Here is a tiny trained network, its code and every weight. The questions are about switching its units off for an input and a class, where a switched-off unit gives its printed mean instead of its output.

import numpy as np


def w(rows, s, z=0):
    codes = np.array(rows[::2]) - 128.0
    scale = np.full(codes.shape[1], s)
    scale[-1] = z or s
    return codes * scale


def f(y):
    return y / 2 * (1 + np.tanh(0.7978845608 * (y + 0.044715 * y**3)))


def log_softmax(a):
    a = a - a.max(-1, keepdims=True)
    return a - np.log(np.exp(a).sum(-1, keepdims=True))


def net(x, mask):
    res = np.array(x, float).reshape(1, 4) / 4 @ E
    y = f(res @ A[0][:, :-1].T + A[0][:, -1])
    res = res + np.where(mask, y, B[0][:, -1]) @ B[0][:, :-1]
    return log_softmax(res[-1] @ U[:, :-1].T + U[:, -1])


A, B = {}, {}
E = w([
[88,183,133],'x0',
[105,139,248],'x1',
[208,130,151],'x2',
[136,203,146],'x3',
],0.012)
A[0] = w([
[230,119,164,253],'n1',
[95,247,26,209],'n2',
[122,122,57,136],'n3',
[25,157,168,92],'n4',
[245,113,91,184],'n5',
[172,20,120,76],'n6',
[74,192,59,206],'n7',
],0.011,0.0017)
B[0] = w([
[95,233,113,208],'n1',
[140,62,196,254],'n2',
[67,76,166,183],'n3',
[182,44,88,205],'n4',
[213,172,21,218],'n5',
[210,108,144,193],'n6',
[135,108,249,209],'n7',
],0.014,0.0089)
U = w([
[8,203,219,17],'0',
[171,192,107,245],'1',
[161,50,198,128],'2',
],0.012,0.0011)

Each question gives the input, the list of numbers given to net, and the class t.
The units are the neurons (one row each of A and B). Each row of codes is followed by its name. A weight is (code - 128) times the scale printed after its matrix; where a second scale follows, it is the last column's (A, B and U).
mask holds one flag per neuron, in row order. A switched-off neuron (its flag False) gives its mean, the last column of its row in B, instead of its output. The means were averaged over made-up inputs and are rounded, as every weight is.
A unit's drop is (log p(t) with every unit on - log p(t) with that unit switched off) / (log p(t) with every unit on - log p(t) with every unit switched off).
The circuit of an input: a set's keep is (log p(t) with only the set's units on - log p(t) with every unit switched off) / (log p(t) with every unit on - log p(t) with every unit switched off). Starting from all 7 units, units are removed one at a time, each time the one whose removal leaves the highest keep (on an exact tie, the one counted first), for as long as the keep stays at least 0.8.
units of the circuit, in order: the units of the circuit, biggest drop first
unit that matters most: the unit with the biggest drop
top k neurons: the k neurons with the biggest drops, biggest first
drop when u is switched off: that unit's drop, to one decimal
input [7,6,-7,8], class 2: unit that matters most	n4
input [-5,7,2,-2], class 0: units of the circuit, in order	(n1, n4)
input [2,3,4,7], class 0: top 2 neurons	(n5, n6)
input [1,7,7,8], class 0: top 2 neurons	(n5, n1)
input [7,1,3,6], class 2: top 3 neurons	(n2, n1, n4)
input [7,5,4,-7], class 0: top 3 neurons	(n5, n2, n6)
input [1,7,4,-6], class 0: top 4 neurons	(n5, n1, n2, n4)
input [-8,-1,-7,8], class 0: top 2 neurons	(n6, n4)
input [-2,7,5,-6], class 1: units of the circuit, in order	(n1, n2)
input [-4,7,4,-2], class 0: top 2 neurons	(n1, n5)
input [0,4,3,5], class 0: top 2 neurons	(n5, n6)
input [5,8,7,2], class 0: top 2 neurons	(n5, n1)
input [8,-8,8,5], class 2: top 2 neurons	(n2, n7)
input [-8,-5,-1,1], class 1: units of the circuit, in order	(n5)
input [-2,7,4,-2], class 0: units of the circuit, in order	(n1, n4)
input [2,-7,-8,3], class 2: drop when n2 is switched off	0.3
input [2,5,-5,6], class 2: drop when n4 is switched off	0.9
input [-2,-7,8,-7], class 1: drop when n1 is switched off	0.0
